Below is a small trained network, with its code and all its weights. Each question gives an input and a class and asks what happens when units are switched off, that is, made to give their printed mean instead of their output.

import numpy as np


def w(rows, s, z=0):
    codes = np.array(rows[::2]) - 128.0
    scale = np.full(codes.shape[1], s)
    scale[-1] = z or s
    return codes * scale


def norm(h):
    return h / np.sqrt((h * h).mean(-1, keepdims=True) + 1e-5)


def f(y):
    return y / 2 * (1 + np.tanh(0.7978845608 * (y + 0.044715 * y**3)))


def log_softmax(a):
    a = a - a.max(-1, keepdims=True)
    return a - np.log(np.exp(a).sum(-1, keepdims=True))


def net(x, mask):
    res = np.array(x, float).reshape(1, 6) / 4 @ E
    u = 0
    for l in range(2):
        y = f(norm(res) @ A[l][:, :-1].T + A[l][:, -1])
        res = res + np.where(mask[u : u + 15], y, B[l][:, -1]) @ B[l][:, :-1]
        u += 15
    return log_softmax(norm(res)[-1] @ U[:, :-1].T + U[:, -1])


A, B = {}, {}
E = w([
[199,117,1,128,105,127,206,155,176],'x0',
[134,117,127,111,180,203,130,221,84],'x1',
[121,127,123,128,128,131,132,124,124],'x2',
[133,126,137,128,119,133,135,126,125],'x3',
[126,128,126,130,125,129,132,127,120],'x4',
[195,11,110,40,149,136,80,61,89],'x5',
],0.0058)
A[0] = w([
[139,127,124,136,138,164,125,227,60,152],'L0N0',
[142,179,108,104,129,95,163,77,170,61],'L0N1',
[110,154,171,95,122,46,107,9,158,175],'L0N2',
[123,22,169,81,147,143,3,56,69,112],'L0N3',
[118,157,74,187,53,113,160,148,179,47],'L0N4',
[116,96,140,168,119,118,127,146,119,107],'L0N5',
[128,139,80,170,111,134,198,169,192,88],'L0N6',
[104,93,85,137,110,165,135,199,132,53],'L0N7',
[221,25,36,99,121,141,126,91,123,3],'L0N8',
[25,188,209,194,138,137,105,133,110,146],'L0N9',
[102,183,130,137,146,163,82,109,156,23],'L0N10',
[130,146,119,181,105,18,191,70,184,184],'L0N11',
[103,153,119,153,144,181,140,231,106,52],'L0N12',
[107,83,158,113,178,190,90,201,64,113],'L0N13',
[36,201,210,184,140,115,119,145,103,150],'L0N14',
],0.0052,0.0031)
B[0] = w([
[143,121,165,107,185,150,183,80,134,179],'L0N0',
[64,107,143,98,152,109,88,158,120,140],'L0N1',
[235,131,116,254,102,146,127,92,82,218],'L0N2',
[108,238,195,166,138,43,186,103,93,253],'L0N3',
[124,185,112,88,152,60,128,206,89,180],'L0N4',
[128,133,66,115,145,132,138,97,103,124],'L0N5',
[139,132,174,169,131,54,154,117,63,186],'L0N6',
[160,149,159,141,145,143,135,44,149,131],'L0N7',
[34,74,132,164,103,217,70,138,197,206],'L0N8',
[144,59,61,108,114,195,116,92,195,253],'L0N9',
[152,116,133,85,98,157,136,124,137,120],'L0N10',
[75,104,129,43,71,74,89,166,59,233],'L0N11',
[166,108,167,204,174,137,155,58,133,165],'L0N12',
[62,165,118,66,172,130,148,175,149,196],'L0N13',
[138,10,60,78,113,154,90,120,163,253],'L0N14',
],0.0051,0.0052)
A[1] = w([
[164,172,109,152,193,115,197,186,116,44],'L1N0',
[255,127,115,92,120,131,103,161,127,26],'L1N1',
[188,146,119,174,153,145,175,173,151,137],'L1N2',
[117,192,194,21,193,123,117,184,66,66],'L1N3',
[176,57,86,172,84,152,81,126,60,74],'L1N4',
[155,106,64,164,136,133,122,172,164,65],'L1N5',
[94,161,135,178,127,214,109,104,161,114],'L1N6',
[145,77,134,98,182,238,113,162,170,40],'L1N7',
[124,212,108,107,112,79,115,221,105,117],'L1N8',
[128,109,96,131,49,148,92,106,158,30],'L1N9',
[200,198,152,179,154,153,211,158,100,50],'L1N10',
[81,75,92,155,39,121,68,111,173,58],'L1N11',
[176,155,102,43,136,140,167,91,163,5],'L1N12',
[112,118,95,92,173,220,146,186,180,144],'L1N13',
[140,157,164,109,171,87,80,123,70,73],'L1N14',
],0.0062,0.0024)
B[1] = w([
[170,192,179,130,55,135,2,69,86,164],'L1N0',
[58,94,137,131,138,102,98,123,171,105],'L1N1',
[78,101,148,149,125,153,99,27,114,147],'L1N2',
[80,204,9,64,42,205,61,183,204,198],'L1N3',
[76,168,103,84,168,201,106,132,205,189],'L1N4',
[84,181,169,136,146,137,108,98,117,154],'L1N5',
[168,96,79,93,133,60,155,130,120,167],'L1N6',
[70,76,132,146,183,5,244,190,149,244],'L1N7',
[154,99,178,113,190,115,216,151,103,191],'L1N8',
[120,172,129,92,102,193,50,119,150,183],'L1N9',
[140,139,159,113,45,170,5,31,105,161],'L1N10',
[239,173,115,58,87,178,36,172,149,253],'L1N11',
[94,92,156,108,115,84,109,101,153,108],'L1N12',
[151,75,180,247,158,79,175,87,106,245],'L1N13',
[94,167,130,136,159,194,184,94,129,155],'L1N14',
],0.0055,0.0043)
U = w([
[197,103,69,51,40,173,17,126,197,167],'0',
[178,180,216,215,114,117,131,26,42,164],'1',
[94,22,133,179,217,126,245,132,184,240],'2',
[36,233,130,24,167,214,153,145,139,16],'3',
[160,178,112,98,85,13,218,230,67,5],'4',
],0.012,0.0016)

Each question gives the input, the list of numbers given to net, and the class t.
The units are the neurons (one row each of A and B). Each row of codes is followed by its name. A weight is (code - 128) times the scale printed after its matrix; where a second scale follows, it is the last column's (A, B and U).
mask holds one flag per neuron, layer by layer. A switched-off neuron (its flag False) gives its mean, the last column of its row in B, instead of its output. The means were averaged over made-up inputs and are rounded, as every weight is.
A unit's drop is (log p(t) with every unit on - log p(t) with that unit switched off) / (log p(t) with every unit on - log p(t) with every unit switched off).
The circuit of an input: a set's keep is (log p(t) with only the set's units on - log p(t) with every unit switched off) / (log p(t) with every unit on - log p(t) with every unit switched off). Starting from the 12 units with the biggest drops (on a tie, the unit counted first), units are removed one at a time, each time the one whose removal leaves the highest keep (on an exact tie, the one counted first), for as long as the keep stays at least 0.8.
circuit, biggest first: the units of the circuit, biggest drop first
top k neurons: the k neurons with the biggest drops, biggest first
top k neurons in layer l: the k neurons of layer l with the biggest drops, biggest first
drop when u is switched off: that unit's drop, to one decimal
input [-5,0,-4,4,5,-4], class 0: circuit, biggest first : (L0N14)
input [1,7,-1,3,8,-8], class 1: circuit, biggest first : (L1N10, L0N12)
input [6,8,7,-5,6,0], class 1: top 2 neurons in layer 1 : (L1N0, L1N10)
input [0,-4,0,-8,-2,-8], class 0: top 2 neurons : (L0N14, L0N9)
input [7,1,2,-7,-5,-4], class 1: top 2 neurons in layer 1 : (L1N0, L1N10)
input [0,-1,4,5,7,5], class 1: top 2 neurons in layer 0 : (L0N3, L0N14)
input [-1,8,-2,6,-2,6], class 3: top 4 neurons : (L0N3, L1N3, L0N9, L0N14)
input [0,1,1,8,-7,5], class 3: top 2 neurons : (L0N3, L0N9)
input [-3,1,-1,-1,-7,4], class 3: top 3 neurons in layer 0 : (L0N13, L0N12, L0N6)
input [8,5,0,-3,5,1], class 2: top 3 neurons in layer 0 : (L0N3, L0N8, L0N2)
input [3,1,-3,-7,4,3], class 2: top 2 neurons in layer 1 : (L1N7, L1N13)
input [0,-7,8,-3,-2,7], class 1: top 2 neurons : (L0N3, L0N14)
input [0,-8,-4,-7,4,-5], class 0: top 2 neurons in layer 0 : (L0N3, L0N14)
input [-7,1,-8,5,-2,-3], class 2: top 2 neurons : (L1N7, L0N11)
input [-3,-5,-3,2,-7,8], class 1: circuit, biggest first : (L0N3)
input [-7,2,6,5,0,8], class 3: top 2 neurons : (L1N3, L0N13)
input [0,2,-8,4,-7,6], class 3: top 3 neurons : (L0N3, L0N9, L0N14)
input [-6,3,-2,4,4,7], class 3: drop when L1N3 is switched off : 0.4
input [8,8,7,3,-1,-4], class 1: drop when L0N3 is switched off : 0.0
input [2,3,5,-6,-6,5], class 2: top neuron in layer 0 : (L0N8)
